Below are the code and all the weights of a small trained network. Each question names an input and a class and asks about switching units off, where a switched-off unit gives its printed mean instead of its output.

import numpy as np


def w(rows, s, z=0):
    codes = np.array(rows[::2]) - 128.0
    scale = np.full(codes.shape[1], s)
    scale[-1] = z or s
    return codes * scale


def f(y):
    return np.maximum(y, 0)


def log_softmax(a):
    a = a - a.max(-1, keepdims=True)
    return a - np.log(np.exp(a).sum(-1, keepdims=True))


def net(x, mask):
    res = np.array(x, float).reshape(1, 7) / 4 @ E
    y = f(res @ A[0][:, :-1].T + A[0][:, -1])
    res = res + np.where(mask, y, B[0][:, -1]) @ B[0][:, :-1]
    return log_softmax(res[-1] @ U[:, :-1].T + U[:, -1])


A, B = {}, {}
E = w([
[82,62,42,154,109,145,177,155,22],'x0',
[140,166,165,83,255,122,224,195,171],'x1',
[143,141,50,47,182,49,113,146,126],'x2',
[73,124,184,86,119,64,170,76,135],'x3',
[231,103,115,103,83,57,161,177,159],'x4',
[149,176,200,58,105,74,158,85,86],'x5',
[47,188,177,108,128,149,120,98,83],'x6',
],0.008)
A[0] = w([
[124,157,197,122,175,143,255,141,142,168],'N0',
[209,93,115,167,101,146,103,143,194,39],'N1',
[115,53,90,126,97,58,177,118,186,92],'N2',
[164,135,190,102,220,125,230,167,178,188],'N3',
[119,7,71,148,103,240,108,145,85,162],'N4',
[234,163,172,34,113,88,139,150,158,156],'N5',
[116,64,133,116,21,80,176,95,101,148],'N6',
[136,103,116,213,127,182,93,166,120,46],'N7',
[108,182,144,87,187,208,154,222,126,172],'N8',
[143,115,194,153,62,177,34,111,185,149],'N9',
[54,150,177,72,145,134,163,66,116,252],'N10',
[140,128,214,246,63,132,53,112,179,156],'N11',
[11,190,198,66,113,127,128,64,142,150],'N12',
[138,105,157,135,9,161,156,90,31,146],'N13',
],0.0078,0.004)
B[0] = w([
[102,56,63,228,210,169,206,154,70,230],'N0',
[59,135,187,180,44,214,99,73,111,182],'N1',
[151,29,136,178,142,187,201,139,87,176],'N2',
[219,116,46,188,177,115,246,161,115,248],'N3',
[136,159,160,216,191,98,173,33,153,254],'N4',
[188,158,231,152,136,38,196,50,222,230],'N5',
[108,54,117,130,62,192,180,158,154,206],'N6',
[146,151,193,104,145,107,116,54,149,191],'N7',
[77,71,159,228,112,184,144,116,121,219],'N8',
[116,75,198,161,35,211,111,119,158,214],'N9',
[23,154,190,166,139,164,112,82,73,234],'N10',
[121,112,188,97,37,200,137,95,204,227],'N11',
[76,191,237,163,137,142,116,24,92,235],'N12',
[202,2,67,163,65,152,192,209,193,228],'N13',
],0.0074,0.0097)
U = w([
[151,245,179,151,226,5,135,35,146,195],'0',
[229,73,150,107,49,98,149,165,239,158],'1',
[46,123,174,67,168,14,127,134,13,2],'2',
[154,16,38,157,167,153,193,210,74,135],'3',
[2,170,177,143,54,243,65,95,92,175],'4',
],0.0065,0.0056)

Each question gives the input, the list of numbers given to net, and the class t.
The units are the neurons (one row each of A and B). Each row of codes is followed by its name. A weight is (code - 128) times the scale printed after its matrix; where a second scale follows, it is the last column's (A, B and U).
mask holds one flag per neuron, in row order. A switched-off neuron (its flag False) gives its mean, the last column of its row in B, instead of its output. The means were averaged over made-up inputs and are rounded, as every weight is.
A unit's drop is (log p(t) with every unit on - log p(t) with that unit switched off) / (log p(t) with every unit on - log p(t) with every unit switched off).
The circuit of an input: a set's keep is (log p(t) with only the set's units on - log p(t) with every unit switched off) / (log p(t) with every unit on - log p(t) with every unit switched off). Starting from the 12 units with the biggest drops (on a tie, the unit counted first), units are removed one at a time, each time the one whose removal leaves the highest keep (on an exact tie, the one counted first), for as long as the keep stays at least 0.8.
units of the circuit, in order: the units of the circuit, biggest drop first
k most important neurons: the k neurons with the biggest drops, biggest first
drop when u is switched off: that unit's drop, to one decimal
input [7,-8,2,-7,-7,1,-2], class 3: units of the circuit, in order -> N13
input [7,-8,0,-4,8,-6,3], class 1: 2 most important neurons -> N0, N7
input [5,-1,4,-2,-5,3,-4], class 0: units of the circuit, in order -> N0, N9
input [3,-3,1,-8,7,-5,7], class 1: 3 most important neurons -> N10, N12, N0
input [-2,-6,1,-1,0,-2,-7], class 4: 3 most important neurons -> N1, N3, N5
input [-7,-5,3,-8,4,-5,0], class 4: 3 most important neurons -> N1, N13, N3
input [-1,-7,-6,-1,6,0,8], class 1: 2 most important neurons -> N13, N10
input [-2,-3,3,-6,-2,4,0], class 1: 3 most important neurons -> N10, N12, N4
input [6,2,7,-4,8,2,-8], class 1: 4 most important neurons -> N5, N0, N10, N8
input [4,3,-4,1,8,8,7], class 3: 2 most important neurons -> N0, N13
input [2,4,-4,3,-2,2,-1], class 3: 2 most important neurons -> N0, N3
input [5,-1,8,5,-4,-4,0], class 2: 2 most important neurons -> N13, N3
input [-8,8,-1,-6,7,5,0], class 0: 2 most important neurons -> N5, N13
input [-8,4,-3,-7,-6,-6,-8], class 4: units of the circuit, in order -> N1
input [2,-1,-5,-1,1,6,-1], class 1: drop when N13 is switched off -> 0.6
input [5,-6,-8,0,5,0,5], class 1: drop when N13 is switched off -> 0.5
input [-1,5,3,2,6,-4,0], class 3: drop when N12 is switched off -> 0.1
